Below is a small trained network, with its code and all its weights. Each question gives an input and a target symbol and asks what happens when units are switched off, that is, made to give their printed mean instead of their output.

import numpy as np


def w(rows, s, z=0):
    codes = np.array(rows[::2]) - 128.0
    scale = np.full(codes.shape[1], s)
    scale[-1] = z or s
    return codes * scale


def softmax(a):
    e = np.exp(a - a.max(-1, keepdims=True))
    return e / e.sum(-1, keepdims=True)


def log_softmax(a):
    a = a - a.max(-1, keepdims=True)
    return a - np.log(np.exp(a).sum(-1, keepdims=True))


def net(x, mask):
    ids = ['ΞΣΩαεζθλμπτψ'.index(c) for c in x.split()]
    T = len(ids)
    res = E[ids] + P[:T]
    u = 0
    for l in range(3):
        r = res
        for j in range(2):
            rows = slice(2 * j, 2 * j + 2)
            q, k, v = (r @ M[l][rows].T for M in (Q, K, V))
            z = softmax(np.where(np.tri(T) > 0, q @ k.T / 2**0.5, -1e9)) @ v
            o = O[l][rows]
            res = res + np.where(mask[u + j], z, o[:, -1]) @ o[:, :-1]
        u += 2
    return log_softmax(res[-1] @ U[:, :-1].T + U[:, -1])


Q, K, V, O = {}, {}, {}, {}
E = w([
[81,119,137,142,102,116,197,113,131,130],'Ξ',
[165,97,154,115,147,81,166,74,192,120],'Σ',
[108,65,160,140,157,169,110,76,116,51],'Ω',
[181,127,115,95,52,136,147,176,132,58],'α',
[137,252,208,151,227,133,77,189,118,144],'ε',
[201,67,83,102,164,170,96,113,120,76],'ζ',
[167,70,172,125,204,178,223,141,120,108],'θ',
[151,144,148,18,131,144,158,94,84,138],'λ',
[98,91,93,140,152,175,127,144,67,135],'μ',
[142,130,73,117,146,80,156,160,97,156],'π',
[102,150,92,96,115,118,104,112,175,139],'τ',
[112,98,99,199,128,167,161,140,222,101],'ψ',
],0.012)
P = w([
[142,69,159,124,41,109,93,143,133,129],'0',
[88,149,53,101,246,190,209,106,146,127],'1',
[107,158,37,101,243,185,222,117,150,82],'2',
[101,170,49,94,235,187,236,106,145,72],'3',
[108,170,43,107,225,181,254,120,157,44],'4',
[127,153,51,88,209,174,239,104,159,36],'5',
],0.0065)
Q[0] = w([
[149,154,189,155,115,98,79,145,110,164],'L0H1',
[101,82,2,87,116,152,245,92,167,82],'L0H1',
[119,168,95,115,217,169,171,170,108,100],'L0H2',
[169,94,173,157,121,103,80,130,83,168],'L0H2',
],0.0086)
K[0] = w([
[130,182,120,123,209,180,161,136,127,117],'L0H1',
[115,15,116,142,13,33,111,115,119,156],'L0H1',
[141,2,120,126,9,89,130,101,123,122],'L0H2',
[139,133,88,119,233,202,208,97,123,111],'L0H2',
],0.007)
V[0] = w([
[132,81,158,139,111,55,226,126,102,178],'L0H1',
[173,136,139,79,121,84,87,50,180,111],'L0H1',
[2,137,163,101,130,156,119,81,128,170],'L0H2',
[121,112,225,131,61,96,143,162,117,81],'L0H2',
],0.0084)
O[0] = w([
[92,109,143,104,85,100,249,82,150,152,153],'L0H1',
[178,82,114,123,191,83,95,100,122,78,182],'L0H1',
[104,140,77,150,74,125,135,58,44,100,85],'L0H2',
[156,254,198,148,131,124,143,123,126,71,251],'L0H2',
],0.0084,0.0024)
Q[1] = w([
[55,85,198,139,108,121,60,121,246,176],'L1H1',
[164,142,174,115,123,133,44,133,73,178],'L1H1',
[98,158,1,105,219,160,227,121,194,65],'L1H2',
[116,154,55,109,209,158,195,129,173,85],'L1H2',
],0.0078)
K[1] = w([
[109,82,1,95,120,141,201,92,122,100],'L1H1',
[155,157,97,135,174,137,175,157,141,103],'L1H1',
[160,152,250,148,114,124,63,176,130,151],'L1H2',
[145,150,215,146,120,117,85,155,135,147],'L1H2',
],0.011)
V[1] = w([
[88,103,79,119,12,166,75,159,38,142],'L1H1',
[127,164,104,134,169,226,148,217,150,195],'L1H1',
[152,235,120,2,146,39,144,168,99,177],'L1H2',
[205,91,174,31,130,174,152,111,41,105],'L1H2',
],0.0066)
O[1] = w([
[104,169,74,60,87,181,95,73,146,81,5],'L1H1',
[118,87,148,31,90,135,161,254,109,139,78],'L1H1',
[55,94,129,147,96,12,103,70,114,35,147],'L1H2',
[19,88,223,116,178,172,74,118,123,134,181],'L1H2',
],0.008,0.002)
Q[2] = w([
[134,178,156,122,84,110,71,125,133,216],'L2H1',
[127,82,158,129,196,254,197,126,138,78],'L2H1',
[136,130,112,148,42,146,67,113,37,199],'L2H2',
[169,158,139,66,122,154,143,111,247,88],'L2H2',
],0.0077)
K[2] = w([
[118,102,105,134,147,205,165,85,112,107],'L2H1',
[206,148,248,186,93,142,61,167,109,174],'L2H1',
[106,111,79,114,162,175,164,90,147,126],'L2H2',
[114,206,190,166,125,144,87,128,156,147],'L2H2',
],0.011)
V[2] = w([
[191,184,182,228,90,96,236,143,188,157],'L2H1',
[200,8,8,102,3,40,102,98,193,107],'L2H1',
[94,233,122,67,5,182,116,122,199,40],'L2H2',
[241,230,135,187,223,161,14,166,85,111],'L2H2',
],0.0051)
O[2] = w([
[216,145,112,200,89,74,124,157,60,171,246],'L2H1',
[113,183,78,46,196,1,171,163,201,94,131],'L2H1',
[100,217,184,106,93,160,155,170,66,71,252],'L2H2',
[174,204,103,112,180,170,95,81,244,85,169],'L2H2',
],0.0076,0.0017)
U = w([
[126,191,112,201,70,110,178,65,60,110,156],'Ξ',
[159,105,122,170,147,91,124,66,144,168,80],'Σ',
[56,84,166,161,137,114,76,65,101,79,111],'Ω',
[225,153,88,120,85,149,151,183,140,160,111],'α',
[113,202,254,163,185,93,86,199,121,108,232],'ε',
[154,91,112,133,110,131,87,147,118,107,99],'ζ',
[146,60,167,89,170,161,124,147,193,157,26],'θ',
[94,140,148,42,72,197,164,147,114,141,143],'λ',
[118,56,108,169,103,152,89,153,76,196,227],'μ',
[79,68,119,83,119,38,172,188,130,145,61],'π',
[123,196,58,97,165,77,112,79,169,72,211],'τ',
[131,171,129,200,113,198,115,65,170,152,4],'ψ',
],0.0065,0.0017)

Each question gives the input, a string of symbols that net reads in full, and the target symbol t.
The units are the heads (2 rows each of Q, K, V and O). Each row of codes is followed by its name. A weight is (code - 128) times the scale printed after its matrix; where a second scale follows, it is the last column's (O and U).
mask holds one flag per head, layer by layer. A switched-off head (its flag False) gives its mean, the last column of its rows in O, instead of its output. The means were averaged over made-up inputs and are rounded, as every weight is.
A unit's drop is (log p(t) with every unit on - log p(t) with that unit switched off) / (log p(t) with every unit on - log p(t) with every unit switched off).
The circuit of an input: a set's keep is (log p(t) with only the set's units on - log p(t) with every unit switched off) / (log p(t) with every unit on - log p(t) with every unit switched off). Starting from all 6 units, units are removed one at a time, each time the one whose removal leaves the highest keep (on an exact tie, the one counted first), for as long as the keep stays at least 0.8.
circuit, biggest first: the units of the circuit, biggest drop first
unit that matters most: the unit with the biggest drop
heads that matter: for each layer, one digit per head in row order, 1 if its drop is at least 0.15 and else 0, layers parted by /
drop when u is switched off: that unit's drop, to one decimal
input μ μ ψ π τ, target λ: circuit, biggest first	L1H1, L0H1, L2H2
input τ π Ω π, target τ: circuit, biggest first	L2H1, L1H1, L0H1, L0H2
input λ θ Ω π τ, target Ω: circuit, biggest first	L1H2, L2H1
input ψ τ τ π Ξ, target α: circuit, biggest first	L1H2, L2H1
input τ ε τ μ τ τ, target τ: circuit, biggest first	L2H2, L0H1
input μ μ π ψ, target λ: circuit, biggest first	L1H1, L0H1, L2H2
input τ ψ π τ ε π, target π: heads that matter	10 / 11 / 00
input α Σ ψ τ λ τ, target ε: circuit, biggest first	L0H2, L1H1
input τ θ λ θ θ, target τ: unit that matters most	L2H1
input α τ λ, target ε: heads that matter	01 / 00 / 00
input λ α μ Ω ψ μ, target Ω: heads that matter	00 / 01 / 00
input Ω τ τ λ α ζ, target ψ: circuit, biggest first	L1H2, L2H1, L1H1, L2H2
input Σ τ λ, target Σ: circuit, biggest first	L1H1, L2H2, L0H1
input ζ τ τ α θ, target θ: unit that matters most	L0H2
input Σ Ω ε τ Ξ ψ, target ψ: heads that matter	10 / 00 / 11
input Ξ τ α λ Ξ, target Ξ: heads that matter	11 / 00 / 00
input μ ε τ π, target π: heads that matter	00 / 11 / 00
input τ ε ψ, target ψ: drop when L2H1 is switched off	1.5
input μ μ π τ θ, target λ: drop when L2H2 is switched off	0.1
input τ π α μ, target τ: drop when L2H2 is switched off	0.1
input Ω τ α μ, target ψ: unit that matters most	L1H2
